Below is a small trained network, with its code and all its weights. Each question gives an input and a class and asks what happens when units are switched off, that is, made to give their printed mean instead of their output.

import numpy as np


def w(rows, s, z=0):
    codes = np.array(rows[::2]) - 128.0
    scale = np.full(codes.shape[1], s)
    scale[-1] = z or s
    return codes * scale


def norm(h):
    return h / np.sqrt((h * h).mean(-1, keepdims=True) + 1e-5)


def f(y):
    return np.maximum(y, 0)


def log_softmax(a):
    a = a - a.max(-1, keepdims=True)
    return a - np.log(np.exp(a).sum(-1, keepdims=True))


def net(x, mask):
    res = np.array(x, float).reshape(1, 8) / 4 @ E
    u = 0
    for l in range(4):
        y = f(norm(res) @ A[l][:, :-1].T + A[l][:, -1])
        res = res + np.where(mask[u : u + 10], y, B[l][:, -1]) @ B[l][:, :-1]
        u += 10
    return log_softmax(norm(res)[-1] @ U[:, :-1].T + U[:, -1])


A, B = {}, {}
E = w([
[132,130,126,121,127,124],'x0',
[132,127,129,126,133,119],'x1',
[141,125,126,120,130,105],'x2',
[81,105,2,136,116,119],'x3',
[128,128,126,128,128,124],'x4',
[82,139,166,209,85,68],'x5',
[193,35,144,110,86,143],'x6',
[127,126,129,133,136,131],'x7',
],0.009)
A[0] = w([
[74,129,81,79,84,48,176],'L0N0',
[2,73,137,161,60,93,117],'L0N1',
[123,205,189,143,114,13,140],'L0N2',
[106,15,148,72,204,103,21],'L0N3',
[133,194,137,166,114,89,152],'L0N4',
[37,7,226,95,85,79,2],'L0N5',
[228,211,160,48,187,209,118],'L0N6',
[178,75,97,141,113,160,66],'L0N7',
[107,187,212,221,112,147,170],'L0N8',
[246,19,155,248,74,145,76],'L0N9',
],0.0071,0.0031)
B[0] = w([
[175,138,113,205,168,206,222],'L0N0',
[255,135,119,211,212,214,240],'L0N1',
[38,101,119,179,84,211,233],'L0N2',
[138,101,174,169,96,122,161],'L0N3',
[67,141,131,177,79,128,199],'L0N4',
[132,211,93,68,105,140,185],'L0N5',
[207,169,152,94,135,94,253],'L0N6',
[139,88,170,122,81,69,178],'L0N7',
[61,115,117,100,49,113,247],'L0N8',
[220,208,94,68,168,166,255],'L0N9',
],0.0076,0.0049)
A[1] = w([
[131,122,71,141,119,105,111],'L1N0',
[106,86,135,37,210,49,33],'L1N1',
[185,41,105,112,115,80,181],'L1N2',
[62,157,27,57,199,133,7],'L1N3',
[162,254,225,80,87,127,139],'L1N4',
[127,65,141,78,65,125,77],'L1N5',
[203,207,150,134,86,147,238],'L1N6',
[196,31,56,147,60,112,69],'L1N7',
[128,162,114,173,66,186,158],'L1N8',
[124,124,84,107,174,137,5],'L1N9',
],0.0088,0.0034)
B[1] = w([
[140,162,164,125,161,126,153],'L1N0',
[57,173,124,98,8,126,135],'L1N1',
[72,107,217,188,173,180,179],'L1N2',
[254,128,223,107,147,230,168],'L1N3',
[96,108,34,125,77,5,238],'L1N4',
[106,99,135,103,43,96,144],'L1N5',
[143,108,30,113,169,170,255],'L1N6',
[70,140,196,131,98,209,179],'L1N7',
[96,133,102,107,193,110,214],'L1N8',
[181,94,143,149,154,126,140],'L1N9',
],0.0072,0.0085)
A[2] = w([
[93,154,189,99,186,119,1],'L2N0',
[62,142,212,103,98,230,95],'L2N1',
[82,47,152,102,117,71,49],'L2N2',
[118,70,169,80,164,202,143],'L2N3',
[76,223,131,188,243,230,134],'L2N4',
[164,81,127,96,255,114,114],'L2N5',
[101,106,146,73,141,119,20],'L2N6',
[104,131,83,171,76,81,98],'L2N7',
[119,161,101,148,176,89,69],'L2N8',
[94,49,121,127,132,143,80],'L2N9',
],0.0088,0.0045)
B[2] = w([
[157,95,49,168,122,215,128],'L2N0',
[85,19,157,255,56,72,163],'L2N1',
[122,137,177,131,39,209,130],'L2N2',
[80,78,204,160,99,107,171],'L2N3',
[204,86,143,36,164,81,246],'L2N4',
[94,153,179,137,130,166,168],'L2N5',
[133,148,111,36,182,141,128],'L2N6',
[137,92,79,124,120,124,156],'L2N7',
[106,156,119,92,111,51,141],'L2N8',
[57,86,156,173,23,137,136],'L2N9',
],0.0075,0.011)
A[3] = w([
[186,138,128,234,195,73,25],'L3N0',
[198,102,78,242,121,45,110],'L3N1',
[91,250,22,123,190,134,184],'L3N2',
[102,125,60,36,68,68,112],'L3N3',
[146,126,195,83,137,205,51],'L3N4',
[198,121,97,183,104,171,254],'L3N5',
[152,39,37,28,154,209,238],'L3N6',
[13,138,127,188,79,29,124],'L3N7',
[71,122,122,95,254,73,134],'L3N8',
[209,41,170,27,166,78,132],'L3N9',
],0.0074,0.003)
B[3] = w([
[73,211,67,57,89,113,146],'L3N0',
[199,165,71,118,174,109,162],'L3N1',
[153,95,76,63,88,31,193],'L3N2',
[167,137,47,114,243,73,175],'L3N3',
[101,228,124,106,104,184,155],'L3N4',
[50,218,133,45,194,140,190],'L3N5',
[78,149,150,201,132,171,247],'L3N6',
[90,70,165,120,71,120,172],'L3N7',
[198,165,2,108,119,55,159],'L3N8',
[192,179,130,174,184,228,209],'L3N9',
],0.0071,0.011)
U = w([
[86,223,45,86,179,3,23],'0',
[161,209,178,109,218,228,83],'1',
[2,89,220,216,87,110,252],'2',
],0.0084,0.0023)

Each question gives the input, the list of numbers given to net, and the class t.
The units are the neurons (one row each of A and B). Each row of codes is followed by its name. A weight is (code - 128) times the scale printed after its matrix; where a second scale follows, it is the last column's (A, B and U).
mask holds one flag per neuron, layer by layer. A switched-off neuron (its flag False) gives its mean, the last column of its row in B, instead of its output. The means were averaged over made-up inputs and are rounded, as every weight is.
A unit's drop is (log p(t) with every unit on - log p(t) with that unit switched off) / (log p(t) with every unit on - log p(t) with every unit switched off).
The circuit of an input: a set's keep is (log p(t) with only the set's units on - log p(t) with every unit switched off) / (log p(t) with every unit on - log p(t) with every unit switched off). Starting from the 12 units with the biggest drops (on a tie, the unit counted first), units are removed one at a time, each time the one whose removal leaves the highest keep (on an exact tie, the one counted first), for as long as the keep stays at least 0.8.
circuit, biggest first: the units of the circuit, biggest drop first
unit that matters most: the unit with the biggest drop
k most important neurons: the k neurons with the biggest drops, biggest first
k most important neurons of layer l: the k neurons of layer l with the biggest drops, biggest first
drop when u is switched off: that unit's drop, to one decimal
input [-3,-3,-5,8,4,2,2,-8], class 1: unit that matters most -> L0N1
input [1,8,-4,0,-7,5,7,8], class 0: circuit, biggest first -> [L0N5, L1N4]
input [1,4,4,7,8,-4,-8,1], class 1: 2 most important neurons -> [L1N3, L1N4]
input [-4,-6,3,7,-6,2,7,-1], class 1: 2 most important neurons -> [L0N9, L0N1]
input [7,-7,-5,5,-3,0,-4,-3], class 1: 2 most important neurons -> [L1N4, L2N4]
input [-1,0,-7,-1,-7,-6,-6,-5], class 0: 2 most important neurons -> [L0N6, L1N4]
input [-5,-3,-3,4,0,-2,-8,-4], class 1: 2 most important neurons -> [L1N3, L2N4]
input [1,1,-4,3,6,0,8,8], class 2: 4 most important neurons -> [L1N7, L0N7, L1N2, L0N6]
input [3,6,7,-6,-6,0,-6,-3], class 0: 2 most important neurons -> [L1N4, L0N6]
input [4,-8,5,2,4,-2,-7,5], class 1: 3 most important neurons -> [L1N3, L1N4, L2N4]
input [4,5,7,2,1,6,3,-3], class 1: 2 most important neurons -> [L1N4, L0N1]
input [2,8,1,-5,3,0,-4,1], class 0: 3 most important neurons -> [L0N6, L1N4, L3N3]
input [-7,-6,-5,-8,-1,5,4,3], class 0: 2 most important neurons -> [L1N4, L0N9]
input [-8,0,2,-7,-7,-3,-1,-1], class 0: unit that matters most -> L1N4
input [-8,7,1,2,-6,-3,8,-7], class 2: 2 most important neurons -> [L1N2, L1N7]
input [1,2,3,1,1,4,2,-3], class 1: 2 most important neurons -> [L0N1, L1N4]
input [-3,8,6,-4,-1,5,6,-5], class 0: 2 most important neurons -> [L0N9, L1N4]
input [2,6,3,6,7,-7,1,-5], class 2: 2 most important neurons of layer 0 -> [L0N9, L0N1]
input [8,1,-8,1,2,-3,6,7], class 2: 2 most important neurons of layer 0 -> [L0N1, L0N7]
input [2,5,4,0,-1,1,-1,2], class 2: unit that matters most -> L0N2
input [4,1,7,-6,7,5,-7,7], class 2: drop when L0N2 is switched off -> 0.2
input [5,0,-3,-8,-2,3,4,-8], class 0: drop when L1N4 is switched off -> 0.3
input [-1,2,-4,-8,2,-6,-7,-2], class 0: drop when L1N4 is switched off -> 0.3
input [4,-5,-2,4,7,-4,-4,5], class 1: drop when L1N3 is switched off -> 0.2
